Here is a tiny trained network, its code and every weight. The questions are about switching its units off for an input and a class, where a switched-off unit gives its printed mean instead of its output.

import numpy as np


def w(rows, s, z=0):
    codes = np.array(rows[::2]) - 128.0
    scale = np.full(codes.shape[1], s)
    scale[-1] = z or s
    return codes * scale


def norm(h):
    return h / np.sqrt((h * h).mean(-1, keepdims=True) + 1e-5)


def f(y):
    return np.maximum(y, 0)


def log_softmax(a):
    a = a - a.max(-1, keepdims=True)
    return a - np.log(np.exp(a).sum(-1, keepdims=True))


def net(x, mask):
    res = np.array(x, float).reshape(1, 5) / 4 @ E
    u = 0
    for l in range(4):
        y = f(norm(res) @ A[l][:, :-1].T + A[l][:, -1])
        res = res + np.where(mask[u : u + 5], y, B[l][:, -1]) @ B[l][:, :-1]
        u += 5
    return log_softmax(norm(res)[-1] @ U[:, :-1].T + U[:, -1])


A, B = {}, {}
E = w([
[77,70,184,136,219],'x0',
[69,44,131,165,36],'x1',
[39,156,114,98,128],'x2',
[125,45,3,136,175],'x3',
[131,129,125,123,127],'x4',
],0.005)
A[0] = w([
[134,131,50,101,127,89],'0.n1',
[65,193,74,66,122,46],'0.n2',
[161,193,53,122,59,3],'0.n3',
[248,80,145,140,103,90],'0.n4',
[154,203,108,110,189,58],'0.n5',
],0.012,0.004)
B[0] = w([
[201,93,89,197,119,200],'0.n1',
[26,142,161,246,133,209],'0.n2',
[114,66,205,38,217,232],'0.n3',
[20,171,84,127,141,255],'0.n4',
[103,76,101,78,35,248],'0.n5',
],0.012,0.0046)
A[1] = w([
[156,85,172,121,253,9],'1.n1',
[134,248,10,37,205,5],'1.n2',
[233,125,81,193,109,43],'1.n3',
[229,155,132,160,140,19],'1.n4',
[208,172,125,189,124,9],'1.n5',
],0.0075,0.0012)
B[1] = w([
[136,121,146,108,150,251],'1.n1',
[28,103,197,254,96,234],'1.n2',
[137,95,67,110,162,152],'1.n3',
[117,138,78,106,102,129],'1.n4',
[116,168,95,61,111,129],'1.n5',
],0.0096,0.0022)
A[2] = w([
[148,47,146,131,130,206],'2.n1',
[102,245,157,134,137,147],'2.n2',
[78,63,119,59,38,9],'2.n3',
[110,82,170,36,226,105],'2.n4',
[189,212,209,127,56,162],'2.n5',
],0.012,0.0011)
B[2] = w([
[140,143,130,50,119,189],'2.n1',
[119,8,91,126,123,185],'2.n2',
[172,203,123,173,101,254],'2.n3',
[177,190,214,136,185,240],'2.n4',
[161,89,59,17,158,171],'2.n5',
],0.014,0.0084)
A[3] = w([
[229,170,83,156,113,6],'3.n1',
[250,73,108,254,144,68],'3.n2',
[204,83,121,254,87,18],'3.n3',
[230,40,34,143,190,118],'3.n4',
[237,189,89,141,24,25],'3.n5',
],0.0091,0.0013)
B[3] = w([
[1,212,129,40,91,203],'3.n1',
[118,72,174,7,89,157],'3.n2',
[97,193,204,79,169,175],'3.n3',
[175,68,117,14,75,216],'3.n4',
[196,227,62,191,45,254],'3.n5',
],0.0078,0.0045)
U = w([
[185,184,255,91,219,107],'0',
[120,152,146,102,112,254],'1',
[179,37,79,30,98,78],'2',
[148,234,119,148,26,79],'3',
[42,77,147,223,135,97],'4',
],0.0076,0.0054)

Each question gives the input, the list of numbers given to net, and the class t.
The units are the neurons (one row each of A and B). Each row of codes is followed by its name. A weight is (code - 128) times the scale printed after its matrix; where a second scale follows, it is the last column's (A, B and U).
mask holds one flag per neuron, layer by layer. A switched-off neuron (its flag False) gives its mean, the last column of its row in B, instead of its output. The means were averaged over made-up inputs and are rounded, as every weight is.
A unit's drop is (log p(t) with every unit on - log p(t) with that unit switched off) / (log p(t) with every unit on - log p(t) with every unit switched off).
The circuit of an input: a set's keep is (log p(t) with only the set's units on - log p(t) with every unit switched off) / (log p(t) with every unit on - log p(t) with every unit switched off). Starting from the 12 units with the biggest drops (on a tie, the unit counted first), units are removed one at a time, each time the one whose removal leaves the highest keep (on an exact tie, the one counted first), for as long as the keep stays at least 0.8.
units of the circuit, in order: the units of the circuit, biggest drop first
k most important neurons: the k neurons with the biggest drops, biggest first
k most important neurons of layer l: the k neurons of layer l with the biggest drops, biggest first
input [4,-7,2,-6,6], class 3: 2 most important neurons : 0.n5; 2.n3
input [5,-6,-3,-2,-5], class 3: 4 most important neurons : 0.n5; 0.n3; 2.n3; 3.n5
input [7,1,8,0,3], class 4: units of the circuit, in order : 0.n3; 0.n2; 2.n1
input [2,-1,2,6,-5], class 2: 2 most important neurons of layer 2 : 2.n3; 2.n4
input [-7,0,-7,-8,6], class 2: units of the circuit, in order : 2.n5
input [-8,2,-1,7,-4], class 0: 3 most important neurons : 0.n3; 2.n4; 0.n5
input [-8,-2,-7,7,8], class 0: 3 most important neurons : 0.n3; 2.n2; 1.n1
input [7,-8,8,-8,-7], class 2: units of the circuit, in order : 0.n3; 2.n2; 0.n4; 2.n5
input [4,-7,4,7,-6], class 2: units of the circuit, in order : 0.n1; 3.n4
input [-8,-7,7,5,-5], class 0: 3 most important neurons of layer 0 : 0.n3; 0.n4; 0.n2
input [-8,3,4,6,1], class 0: 2 most important neurons : 0.n3; 2.n4
input [2,4,-8,1,4], class 4: 2 most important neurons : 0.n4; 0.n5
input [-2,1,6,-8,-5], class 2: 2 most important neurons of layer 2 : 2.n5; 2.n2
input [6,-7,3,8,6], class 2: 4 most important neurons : 0.n1; 0.n3; 0.n4; 2.n3
input [-8,-5,0,1,-3], class 0: units of the circuit, in order : 0.n3
input [-7,6,-8,1,-3], class 4: 2 most important neurons : 0.n4; 0.n5
input [7,0,7,7,7], class 0: 4 most important neurons : 0.n4; 2.n2; 0.n5; 1.n2
input [-4,-4,-8,-7,4], class 4: 2 most important neurons : 0.n4; 1.n2
input [2,6,-1,-8,-4], class 2: 3 most important neurons : 2.n5; 0.n5; 0.n3
input [-1,-8,-7,2,-7], class 3: 2 most important neurons of layer 0 : 0.n5; 0.n2
input [6,3,-8,-4,-5], class 4: 2 most important neurons of layer 0 : 0.n4; 0.n3
